Below is a small trained network, with its code and all its weights. Each question gives an input and a class and asks what happens when units are switched off, that is, made to give their printed mean instead of their output.

import numpy as np


def w(rows, s, z=0):
    codes = np.array(rows[::2]) - 128.0
    scale = np.full(codes.shape[1], s)
    scale[-1] = z or s
    return codes * scale


def f(y):
    return np.maximum(y, 0)


def log_softmax(a):
    a = a - a.max(-1, keepdims=True)
    return a - np.log(np.exp(a).sum(-1, keepdims=True))


def net(x, mask):
    res = np.array(x, float).reshape(1, 4) / 4 @ E
    y = f(res @ A[0][:, :-1].T + A[0][:, -1])
    res = res + np.where(mask, y, B[0][:, -1]) @ B[0][:, :-1]
    return log_softmax(res[-1] @ U[:, :-1].T + U[:, -1])


A, B = {}, {}
E = w([
[143,107,59,205,240,141,169,153],'x0',
[93,164,211,151,109,164,194,241],'x1',
[93,155,255,157,180,13,137,64],'x2',
[221,127,177,71,211,97,43,213],'x3',
],0.0073)
A[0] = w([
[103,107,72,124,72,193,86,190,11],'n1',
[147,134,76,175,214,143,204,152,145],'n2',
[129,97,73,127,133,115,56,93,86],'n3',
[84,82,98,122,107,142,176,79,95],'n4',
[141,145,153,157,109,142,189,193,97],'n5',
[98,122,163,86,62,142,71,126,83],'n6',
[160,108,48,98,88,221,162,187,1],'n7',
[140,155,111,168,162,113,170,148,142],'n8',
[128,58,87,118,115,221,97,178,31],'n9',
[191,67,76,90,133,145,90,42,111],'n10',
[130,80,91,178,202,158,155,143,85],'n11',
[102,133,176,99,78,157,184,217,71],'n12',
[159,87,44,117,104,202,90,153,27],'n13',
[214,134,155,36,156,155,46,141,70],'n14',
[116,61,67,57,90,208,157,166,39],'n15',
[107,168,151,145,106,186,149,204,104],'n16',
[141,95,88,91,75,186,94,148,11],'n17',
[254,183,178,117,162,133,66,172,59],'n18',
[123,188,89,165,57,197,172,83,82],'n19',
[194,77,125,103,127,94,74,193,37],'n20',
[131,116,59,113,130,93,61,83,72],'n21',
[112,159,141,103,133,158,180,201,89],'n22',
[52,85,121,164,83,124,163,81,118],'n23',
[157,73,81,56,152,122,148,66,110],'n24',
[47,162,77,147,124,105,184,74,123],'n25',
[178,99,90,85,85,100,137,50,20],'n26',
[130,89,93,104,166,125,84,46,114],'n27',
[134,131,171,34,57,153,144,106,68],'n28',
[69,154,110,175,29,143,171,93,106],'n29',
[96,103,107,150,75,159,195,86,4],'n30',
[124,198,161,18,45,176,105,104,82],'n31',
[159,81,85,147,76,187,99,146,60],'n32',
[121,170,158,98,44,89,88,139,116],'n33',
[115,177,143,162,123,61,185,73,193],'n34',
],0.007,0.00091)
B[0] = w([
[158,102,186,173,96,41,141,59,220],'n1',
[70,59,31,83,228,146,139,62,236],'n2',
[101,206,137,82,75,166,208,165,193],'n3',
[141,178,139,149,122,169,83,231,205],'n4',
[63,210,147,54,108,130,226,116,199],'n5',
[82,46,47,80,207,163,97,91,205],'n6',
[117,70,176,182,100,86,143,99,251],'n7',
[71,75,106,108,179,166,146,36,182],'n8',
[118,87,175,119,106,80,101,136,219],'n9',
[61,217,128,111,56,123,207,156,226],'n10',
[85,49,40,115,215,173,124,88,213],'n11',
[47,199,108,68,95,140,150,129,226],'n12',
[118,97,165,175,102,58,143,88,233],'n13',
[184,128,111,147,113,178,93,182,239],'n14',
[155,78,197,178,113,91,139,107,236],'n15',
[45,199,139,99,44,136,221,152,211],'n16',
[110,85,172,177,122,15,151,76,206],'n17',
[182,157,138,240,131,181,89,206,245],'n18',
[196,141,139,166,137,187,54,124,236],'n19',
[152,161,101,145,112,182,76,223,206],'n20',
[89,219,138,69,51,105,253,182,202],'n21',
[99,208,119,71,66,151,186,137,198],'n22',
[201,110,104,174,102,152,51,162,228],'n23',
[55,182,126,124,51,142,217,150,195],'n24',
[203,125,167,189,146,177,98,185,230],'n25',
[115,166,105,81,108,157,147,134,197],'n26',
[48,209,156,104,8,136,206,117,207],'n27',
[95,66,5,56,233,174,86,71,216],'n28',
[173,138,124,210,126,166,66,191,254],'n29',
[204,154,86,133,102,189,64,211,220],'n30',
[116,58,56,54,218,147,106,26,242],'n31',
[155,82,210,141,165,85,112,112,207],'n32',
[104,51,72,65,214,119,116,48,215],'n33',
[156,88,228,185,116,136,94,107,222],'n34',
],0.0048,0.0055)
U = w([
[54,239,113,89,82,126,201,135,71],'0',
[237,164,100,162,124,175,67,178,52],'1',
[78,71,25,92,202,132,126,68,138],'2',
[139,98,225,164,124,8,131,81,249],'3',
],0.011,0.0013)

Each question gives the input, the list of numbers given to net, and the class t.
The units are the neurons (one row each of A and B). Each row of codes is followed by its name. A weight is (code - 128) times the scale printed after its matrix; where a second scale follows, it is the last column's (A, B and U).
mask holds one flag per neuron, in row order. A switched-off neuron (its flag False) gives its mean, the last column of its row in B, instead of its output. The means were averaged over made-up inputs and are rounded, as every weight is.
A unit's drop is (log p(t) with every unit on - log p(t) with that unit switched off) / (log p(t) with every unit on - log p(t) with every unit switched off).
The circuit of an input: a set's keep is (log p(t) with only the set's units on - log p(t) with every unit switched off) / (log p(t) with every unit on - log p(t) with every unit switched off). Starting from the 12 units with the biggest drops (on a tie, the unit counted first), units are removed one at a time, each time the one whose removal leaves the highest keep (on an exact tie, the one counted first), for as long as the keep stays at least 0.8.
circuit, biggest first: the units of the circuit, biggest drop first
most important unit: the unit with the biggest drop
k most important neurons: the k neurons with the biggest drops, biggest first
drop when u is switched off: that unit's drop, to one decimal
input [8,-4,7,6], class 2: circuit, biggest first -> n2
input [-6,-7,-3,-7], class 0: 2 most important neurons -> n10; n21
input [1,-4,5,5], class 1: circuit, biggest first -> n18; n14
input [5,3,1,3], class 2: circuit, biggest first -> n2; n11
input [-5,-6,6,-5], class 0: circuit, biggest first -> n27; n26
input [-5,-3,0,0], class 2: circuit, biggest first -> n31; n28
input [3,2,-3,1], class 2: circuit, biggest first -> n2; n29
input [1,2,-8,-8], class 1: 2 most important neurons -> n30; n19
input [8,-8,8,2], class 0: 2 most important neurons -> n27; n21
input [7,-2,-3,5], class 2: 2 most important neurons -> n2; n11
input [5,-4,6,-6], class 1: 2 most important neurons -> n25; n23
input [-7,-2,-5,1], class 2: drop when n28 is switched off -> 0.2
input [4,1,-5,-2], class 3: drop when n6 is switched off -> 0.1
input [8,-6,-3,-8], class 1: most important unit -> n25
input [0,7,-8,-6], class 3: drop when n1 is switched off -> 0.3
